Here is a tiny trained network, its code and every weight. The questions are about switching its units off for an input and a class, where a switched-off unit gives its printed mean instead of its output.

import numpy as np


def w(rows, s, z=0):
    codes = np.array(rows[::2]) - 128.0
    scale = np.full(codes.shape[1], s)
    scale[-1] = z or s
    return codes * scale


def f(y):
    return np.maximum(y, 0)


def log_softmax(a):
    a = a - a.max(-1, keepdims=True)
    return a - np.log(np.exp(a).sum(-1, keepdims=True))


def net(x, mask):
    res = np.array(x, float).reshape(1, 4) / 4 @ E
    y = f(res @ A[0][:, :-1].T + A[0][:, -1])
    res = res + np.where(mask, y, B[0][:, -1]) @ B[0][:, :-1]
    return log_softmax(res[-1] @ U[:, :-1].T + U[:, -1])


A, B = {}, {}
E = w([
[53,149,57],'x0',
[37,119,210],'x1',
[106,251,147],'x2',
[130,127,128],'x3',
],0.013)
A[0] = w([
[140,140,98,87],'n1',
[229,99,73,115],'n2',
[117,155,117,131],'n3',
[87,102,82,82],'n4',
[124,57,109,116],'n5',
[137,163,115,142],'n6',
[139,80,140,99],'n7',
[142,113,57,70],'n8',
[177,44,98,79],'n9',
[179,127,190,108],'n10',
[154,211,140,48],'n11',
[156,67,82,210],'n12',
[65,114,63,92],'n13',
[99,172,176,146],'n14',
[92,143,92,88],'n15',
[129,145,129,197],'n16',
[163,172,111,150],'n17',
[183,42,83,81],'n18',
[199,76,117,114],'n19',
[193,112,223,79],'n20',
[105,76,98,83],'n21',
[180,144,34,133],'n22',
[210,138,150,85],'n23',
[117,109,191,100],'n24',
[49,100,159,103],'n25',
[184,162,106,84],'n26',
[192,116,115,69],'n27',
[104,196,141,149],'n28',
[72,112,140,254],'n29',
[86,152,252,102],'n30',
[125,102,138,173],'n31',
],0.016,0.0089)
B[0] = w([
[92,101,113,148],'n1',
[110,78,98,236],'n2',
[161,139,174,162],'n3',
[91,193,175,168],'n4',
[122,132,255,195],'n5',
[144,106,170,170],'n6',
[148,160,224,169],'n7',
[90,129,111,178],'n8',
[130,174,170,216],'n9',
[138,251,81,189],'n10',
[85,113,206,184],'n11',
[186,152,133,240],'n12',
[110,209,129,195],'n13',
[163,78,172,210],'n14',
[82,185,115,166],'n15',
[191,118,147,178],'n16',
[156,51,163,187],'n17',
[117,131,172,225],'n18',
[102,104,89,210],'n19',
[63,198,89,213],'n20',
[120,159,203,170],'n21',
[90,62,116,233],'n22',
[75,148,79,182],'n23',
[67,83,28,180],'n24',
[98,66,110,206],'n25',
[46,55,134,176],'n26',
[71,124,132,171],'n27',
[165,104,188,216],'n28',
[187,97,33,239],'n29',
[99,82,119,252],'n30',
[181,102,167,172],'n31',
],0.0068,0.013)
U = w([
[101,112,131,249],'0',
[33,50,113,44],'1',
[99,144,232,63],'2',
[3,254,89,130],'3',
[252,122,70,148],'4',
],0.0098,0.012)

Each question gives the input, the list of numbers given to net, and the class t.
The units are the neurons (one row each of A and B). Each row of codes is followed by its name. A weight is (code - 128) times the scale printed after its matrix; where a second scale follows, it is the last column's (A, B and U).
mask holds one flag per neuron, in row order. A switched-off neuron (its flag False) gives its mean, the last column of its row in B, instead of its output. The means were averaged over made-up inputs and are rounded, as every weight is.
A unit's drop is (log p(t) with every unit on - log p(t) with that unit switched off) / (log p(t) with every unit on - log p(t) with every unit switched off).
The circuit of an input: a set's keep is (log p(t) with only the set's units on - log p(t) with every unit switched off) / (log p(t) with every unit on - log p(t) with every unit switched off). Starting from the 12 units with the biggest drops (on a tie, the unit counted first), units are removed one at a time, each time the one whose removal leaves the highest keep (on an exact tie, the one counted first), for as long as the keep stays at least 0.8.
circuit, biggest first: the units of the circuit, biggest drop first
k most important neurons: the k neurons with the biggest drops, biggest first
drop when u is switched off: that unit's drop, to one decimal
input [-2,-4,6,3], class 2: 2 most important neurons : (n11 n29)
input [4,-4,3,2], class 1: circuit, biggest first : (n22)
input [1,4,-7,1], class 2: circuit, biggest first : (n5 n7)
input [-3,8,5,7], class 1: circuit, biggest first : (n30 n24)
input [6,-3,7,-3], class 2: circuit, biggest first : (n28 n11 n17)
input [-8,5,7,4], class 3: 3 most important neurons : (n20 n10 n24)
input [6,7,-8,6], class 2: 2 most important neurons : (n5 n21)
input [7,2,6,-8], class 0: circuit, biggest first : (n28 n14)
input [2,-5,-1,-2], class 1: circuit, biggest first : (n22 n2)
input [5,-8,5,-5], class 1: circuit, biggest first : (n22 n26)
input [1,-5,6,-5], class 2: circuit, biggest first : (n11 n28)
input [-5,4,4,-1], class 3: 2 most important neurons : (n20 n10)
input [7,1,5,-8], class 0: 2 most important neurons : (n28 n20)
input [4,-8,-4,3], class 1: circuit, biggest first : (n22)
input [-8,-6,3,2], class 3: 2 most important neurons : (n10 n20)
input [4,7,-7,-7], class 0: 2 most important neurons : (n29 n22)
input [8,7,-6,-1], class 3: 2 most important neurons : (n13 n4)
input [7,-5,-3,-2], class 3: 2 most important neurons : (n13 n4)
input [-2,2,7,-3], class 2: 2 most important neurons : (n11 n28)
input [3,7,8,3], class 2: circuit, biggest first : (n28)
input [0,-8,-2,-2], class 1: drop when n22 is switched off : 0.1
input [6,8,8,4], class 1: drop when n12 is switched off : 0.1
input [-2,-5,-4,-2], class 1: drop when n5 is switched off : -0.1
input [-6,6,4,6], class 0: drop when n20 is switched off : -0.2
